Each row has a name. Each question is about the rows just above it.

R: [ 33 -11  33 -25]
Q: [ 27 -12  49 -10]
A: [16 13 24 -2]
L: [16  0 19 17]
C: [  4 -10  26  12]
S: [29  1 43 52]
U: [ 6 11 32 12]
D: [ -7 -40  10  32]
X: [ 20 -14 -14  27]
W: [  0 -32  24  32]
N: [ 13   9 -18  53]
Count of [27] in X:
1
Whose row is [ 20 -14 -14  27]?
X

T: [ -1  10  36 -18 -45  -2 -46  43  21 -49  18  51  42  32 -25  46  -5 -11
 -24  11 -49 -52  20  41  -7 -47 -28   8]
P: [-45 -25  50  48  19 -41  42  42 -53  35 -18  -7  -4  20 -14 -42  14  44
 -40  17   5 -12   1 -41  20 -22 -34  -1]
J: [ 40  29 -44  51  12 -45 -31 -16  16  13   6  52  47  -9  33 -23 -12  53
 -13 -13  33  -3  23 -37 -54 -51 -49 -23]
F: [ 32 -45  -4 -11 -35  44  26 -53  -8 -29  34  34  17  13 -29  24 -19 -36
 -38 -27  -2 -18  51 -14 -49 -45 -45  -2]
G: [ -2 -51 -42 -31  29 -36 -26  -2  -7  -6  49  24  10 -49 -46 -50  38  -1
  38  -5 -51 -51  29 -51  44 -19   6  32]
V: [-52  40  40 -44 -40 -16  52  -7  39  19 -15  -4  48 -49 -31   6  46  15
  20  25  24 -15 -44   4 -52  37   1  20]
B: [ 13  18   7 -40 -34 -10  18 -50  23  33 -46 -16 -21 -15  13   4  -1 -31
 -24 -51 -12 -25  27 -43 -50  -3 -36 -37]
Z: [ 41 -48  28 -24 -19  46  36  18  -4  41 -21 -49 -34  35   0   0 -15   7
  17   2  -1 -45  10 -40 -20  45 -30  40]
M: [-10 -17   9   5 -17 -17 -10 -12 -28  49 -33 -22  11   4 -24  12   8  42
  -5 -32   0  17  32 -26 -49 -19 -16  36]
H: [-13  41  39  53 -33  11 -39   0  10  -8 -52  36  -7 -50 -38 -42 -46  48
  26  -3 -15 -36 -40   1 -34 -36  23 -35]
How many times does M hold [49]?
1
How many times does F hold [-45]?
3
Count of [-52] in H:
1

dage: [ -4  12  22 -26 -10 -51  10   6  -6 -18   3  34  19  -9]
seker: [  1  -2 -16 -15  -3 -41   6 -25 -33  10 -11 -34 -28  29]
Vaken: [  3  -8  -3   2  13   1  -4 -16   8   5 -28  12  24   4]
zel: [  9   7 -53  25  28 -10  27 -19   7  42  -7   7  25  -6]
bima: [-18 -17  14  -2   5  23  10  50   0   0   0   0   0   0]
pum: [ -4  12  22 -26 -10 -51  10   6  -6 -10  10  12  -2   3]
zelog: [  1  15   9  -8 -21  -7 -21 -17 -31 -13  17  25   7   3]
Nilag: [  1   1  -4   3   0   8 -11 -11  16  -4 -15  22  23  -1]
lanur: [  3 -20  27  -7  -1  14 -13  17 -21 -17 -31 -18  -4  12]
Bes: [-18 -17  14  -2   5  23  10  50 -17 -11  23 -28 -28 -14]
Fota: [ -4  12  22 -26 -10 -51  10 -34   1   6  38  -9 -33  11]
The next 2 entries after [  1  -4 -16]:
[8 5]
What are the next 2 entries after [-13  17 -21 -17 -31]?
[-18  -4]
The row with [ -4  12  22 -26 -10 -51  10 -34   1   6  38  -9 -33  11] is
Fota
Give the next 2 entries after [ 12  22 -26 -10 -51  10   6  -6 -18].
[ 3 34]
The next 2 entries after [-20  27  -7]:
[-1 14]

Legun: [ 37   5  28  16 -27  -2 -13]
duk: [  4  54  -7 -29  -9  13  37]
tubo: [-24 -38  -9  30 -19 -54  -8]
Mel: [-33  45   5  -1  16  24  34]
vemos: [-35  43   5   0   5  38  27]
pap: [-32  -9 -52  25  24  -2 -28]
geka: [-39 -39  18  39   8 -29 -39]
nofad: [-33  45   5  -1   5  24  34]
Pipo: [-15  55   1 -10   1  24  34]
rom: [-33  45   5  -1   5 -33  27]
Count of [-39] in geka:
3
How many times does rom hold [-1]?
1

Tusi: [12 12 -2  0 12  2 -2]
vigiv: [-10   2   2   2 -10 -10 -10]
Rifu: [ 3 -4 -2 -2 10 -2  3]
dazut: [-11   0   0   0   0   0   0]
semuf: [ 3 -5 -4 -1 21  0  3]
Zogo: [-10  -1  13  21  -1  -1   1]
Count of [0] in dazut:
6
Times [-2] occurs in Tusi:
2
The next 2 entries after [-1 21]:
[0 3]
Count of [13] in Tusi:
0
How many times does vigiv hold [-10]?
4
What are the next 2 entries after [-4 -2 -2 10]?
[-2  3]

K: [ 46 -54 -52  43  44  50 -51  45 -52 -52  43  47  45 -52  45  51 -46 -47
  46  45 -51]
E: [ 46 -54 -52  43  44  50 -51  44  46 -51 -51  47  41 -52  45  51 -46 -47
  46  45 -51]
Y: [ 45 -51  40  45  47  43 -53  43  40 -53 -52  46 -53 -52  44  40 -44 -55
  40  46 -52]
Where do [ 46 -54 -52  43  44  50 -51  44  46 -51 -51  47  41 -52  45  51 -46 -47
  46  45 -51] appear?
E
The next 2 entries after [ 43  40 -53 -52]:
[ 46 -53]
How many times does Y hold [39]?
0

